[[-45.6 -23.4  54.1  15.5  31.6   6.2  32.9  34.5   4.0  -6.9  13.4 -27.1]
 [ 37.6  71.4 -29.5 -19.5  27.3  -5.2  19.5  -8.9  47.7  32.8  35.5  26.8]
 [ 18.0  37.2 -49.0 -28.9  15.3  27.7  27.2  33.9  44.6  71.5  12.8  10.6]
 [ 21.7 -34.0  10.0   2.9  14.4  80.3 -22.2  51.0 -15.9   7.0 -42.2 -34.5]
 [-27.9 -55.0   9.0  16.6 -41.3  -5.9 -24.2  -5.1  -4.5  11.0  49.0 -21.4]
 [-49.9   2.4   7.5  60.6   3.8  33.3 -18.4  -1.3 -31.0 -20.9   8.4  -0.6]]
=>
[[ -0.6   8.4 -20.9 -31.0  -1.3 -18.4  33.3   3.8  60.6   7.5   2.4 -49.9]
 [-21.4  49.0  11.0  -4.5  -5.1 -24.2  -5.9 -41.3  16.6   9.0 -55.0 -27.9]
 [-34.5 -42.2   7.0 -15.9  51.0 -22.2  80.3  14.4   2.9  10.0 -34.0  21.7]
 [ 10.6  12.8  71.5  44.6  33.9  27.2  27.7  15.3 -28.9 -49.0  37.2  18.0]
 [ 26.8  35.5  32.8  47.7  -8.9  19.5  -5.2  27.3 -19.5 -29.5  71.4  37.6]
 [-27.1  13.4  -6.9   4.0  34.5  32.9   6.2  31.6  15.5  54.1 -23.4 -45.6]]

[[ 16.7 -68.3  21.7  21.6  60.4  44.2  38.0  12.6]
 [ 30.3  12.2 -21.2  41.6  -5.3 -10.4  -1.9  29.8]
 [ 24.3 -11.6 -18.2  48.8   7.4  -3.5 -11.2  27.4]
 [-12.6  54.3 -18.6 -62.4   3.2 -24.2 -25.4   8.5]
 [-44.3  30.7 -14.6 -28.1 -19.1 -13.4 -17.5  -6.0]
 [ 40.1 -46.4 -22.1  59.7  25.2   7.2  -8.0  37.8]
 [-10.9 -11.5 -34.3  -8.8 -17.2 -25.0 -40.5   5.6]
 [ 45.6 -50.6   1.3  22.4  65.8  34.4  -1.4  35.8]
 [-28.0  60.3  -8.8 -24.3  11.0  -1.1  -4.1   1.9]
 [-37.8  47.3  -8.1 -29.6   5.1  -2.3  -0.9   8.9]]
=>
[[  8.9  -0.9  -2.3   5.1 -29.6  -8.1  47.3 -37.8]
 [  1.9  -4.1  -1.1  11.0 -24.3  -8.8  60.3 -28.0]
 [ 35.8  -1.4  34.4  65.8  22.4   1.3 -50.6  45.6]
 [  5.6 -40.5 -25.0 -17.2  -8.8 -34.3 -11.5 -10.9]
 [ 37.8  -8.0   7.2  25.2  59.7 -22.1 -46.4  40.1]
 [ -6.0 -17.5 -13.4 -19.1 -28.1 -14.6  30.7 -44.3]
 [  8.5 -25.4 -24.2   3.2 -62.4 -18.6  54.3 -12.6]
 [ 27.4 -11.2  -3.5   7.4  48.8 -18.2 -11.6  24.3]
 [ 29.8  -1.9 -10.4  -5.3  41.6 -21.2  12.2  30.3]
 [ 12.6  38.0  44.2  60.4  21.6  21.7 -68.3  16.7]]

[[ -7.8  28.1 -35.8   0.0 -43.7   0.0  52.7  -8.4 -43.2 -72.4   1.2  89.5
   30.0  44.4 -65.5  18.1]
 [  0.0  39.4   0.0 -31.7 -52.8 -20.4  14.8  17.0  25.7  43.4 -81.3   0.0
    2.3   0.0  11.5  29.0]
 [-26.3 -59.7 -10.0  12.8  19.3   1.2  56.4  59.8  13.0 -70.6   0.0   0.0
  -47.1 -29.6 -72.3  14.4]]
=>
[[ 14.4 -72.3 -29.6 -47.1   0.0   0.0 -70.6  13.0  59.8  56.4   1.2  19.3
   12.8 -10.0 -59.7 -26.3]
 [ 29.0  11.5   0.0   2.3   0.0 -81.3  43.4  25.7  17.0  14.8 -20.4 -52.8
  -31.7   0.0  39.4   0.0]
 [ 18.1 -65.5  44.4  30.0  89.5   1.2 -72.4 -43.2  -8.4  52.7   0.0 -43.7
    0.0 -35.8  28.1  -7.8]]

[[  2.7  12.2  13.2  12.0  10.2   5.4   6.4]
 [  6.0   2.1   9.4   8.3   8.4  10.4   9.5]
 [ 13.0  23.6  43.6  66.7 -44.4 -15.2 -23.3]
 [ -6.4  -2.1  -0.2 -10.9  -1.5  -5.3  -2.6]
 [ 21.2  12.7   7.6  27.7  -8.6  22.3  16.1]
 [ -8.6  10.3   2.8  -4.4  -0.4   0.7   7.2]
 [  5.1   7.2   2.5  14.5   7.1   2.1   6.0]
 [ -6.7   2.6   6.2 -11.8   0.8   0.5  -3.1]
 [ 12.3  -3.4   9.2  -9.8  -2.9  -2.1   1.6]
 [ 15.2  21.6  44.6  56.6 -44.6 -12.8 -25.6]
 [ -6.8   7.8   4.2  -5.6  -0.7  -1.0   4.6]
 [ 12.6  23.2  45.3  46.5 -43.2 -11.0 -29.0]]
=>
[[-29.0 -11.0 -43.2  46.5  45.3  23.2  12.6]
 [  4.6  -1.0  -0.7  -5.6   4.2   7.8  -6.8]
 [-25.6 -12.8 -44.6  56.6  44.6  21.6  15.2]
 [  1.6  -2.1  -2.9  -9.8   9.2  -3.4  12.3]
 [ -3.1   0.5   0.8 -11.8   6.2   2.6  -6.7]
 [  6.0   2.1   7.1  14.5   2.5   7.2   5.1]
 [  7.2   0.7  -0.4  -4.4   2.8  10.3  -8.6]
 [ 16.1  22.3  -8.6  27.7   7.6  12.7  21.2]
 [ -2.6  -5.3  -1.5 -10.9  -0.2  -2.1  -6.4]
 [-23.3 -15.2 -44.4  66.7  43.6  23.6  13.0]
 [  9.5  10.4   8.4   8.3   9.4   2.1   6.0]
 [  6.4   5.4  10.2  12.0  13.2  12.2   2.7]]

[[-11.4  24.6   5.8  -1.2  18.6 -10.6 -31.6  -7.3]
 [ 18.2 -76.3  28.5 -16.0 -44.3 -47.2  31.4  10.7]
 [  0.1   3.9   3.1   2.6   0.5  -0.8  -6.0   8.5]
 [-16.7  24.5 -19.5   3.3   4.4  17.1 -24.6  14.5]
 [-16.8 -28.8 -28.7  -7.8 -28.6 -16.9   4.0  18.1]
 [  3.3  14.2  17.2   0.5   3.1  10.4 -38.8  13.4]
 [-31.9 -78.4 -75.1 -18.9 -82.6 -28.3 -28.0 -20.9]
 [  7.6  -8.4  28.5 -11.4   2.3 -16.1   0.0  -8.2]]
=>
[[ -8.2   0.0 -16.1   2.3 -11.4  28.5  -8.4   7.6]
 [-20.9 -28.0 -28.3 -82.6 -18.9 -75.1 -78.4 -31.9]
 [ 13.4 -38.8  10.4   3.1   0.5  17.2  14.2   3.3]
 [ 18.1   4.0 -16.9 -28.6  -7.8 -28.7 -28.8 -16.8]
 [ 14.5 -24.6  17.1   4.4   3.3 -19.5  24.5 -16.7]
 [  8.5  -6.0  -0.8   0.5   2.6   3.1   3.9   0.1]
 [ 10.7  31.4 -47.2 -44.3 -16.0  28.5 -76.3  18.2]
 [ -7.3 -31.6 -10.6  18.6  -1.2   5.8  24.6 -11.4]]

[[-24.7 -18.0  72.8]
 [-19.6 -10.1  73.8]
 [-13.2  -6.4 -26.8]
 [-12.3  -4.9 -58.7]]
=>
[[-58.7  -4.9 -12.3]
 [-26.8  -6.4 -13.2]
 [ 73.8 -10.1 -19.6]
 [ 72.8 -18.0 -24.7]]
---
[[ 11.7 -23.5 -24.9  18.1]
 [-11.7  26.3  18.3 -24.1]
 [ 68.2 -22.8  24.0 -14.7]
 [ 32.2  16.2 -18.8  10.3]]
=>
[11.7 26.3 24.0 10.3]

[[-14.4  40.6  60.1 -14.1]
 [ 39.0   2.4  13.9 -46.9]
 [-38.4  -8.9  42.9 -82.5]]
=>
[-14.4   2.4  42.9]

[[-15.3   2.6 -30.4 -21.0]
 [-17.8 -25.3 -42.8 -64.3]
 [-32.1  14.2 -47.8 -71.4]
 [ -4.4  10.6 -12.8  31.1]]
=>
[-15.3 -25.3 -47.8  31.1]

[[ 62.8 -31.5   8.4  -0.4  33.4]
 [ -0.5 -31.5  28.8  65.0  11.1]]
=>
[ 62.8 -31.5]

[[-42.3 -13.1  24.0]
 [ 14.2  11.6  -5.3]
 [  4.2  13.0  -7.4]
 [-30.9  -2.0 -18.7]
 [-54.3  33.8 -64.9]]
=>
[-42.3  11.6  -7.4]

[[-82.6  88.8]
 [-20.7  13.9]
 [ -2.5  39.4]
 [-72.3  47.6]
 [ 30.3 -11.6]]
=>
[-82.6  13.9]

[[-79.4 -73.6]
 [-13.7  31.9]
 [ 37.3  19.7]
 [-36.8 -45.9]
 [  0.9 -30.0]]
=>
[-79.4  31.9]

[[  2.9 -46.8 -62.4 -67.3]
 [ 27.2 -15.1   2.9 -76.0]]
=>
[  2.9 -15.1]

[[ 62.7  62.7  79.2]
 [ 69.3  69.3  54.1]
 [-26.1 -26.1 -15.1]
 [ 35.8  35.8  83.6]
 [-12.5 -12.5 -13.1]]
=>
[ 62.7  69.3 -15.1]
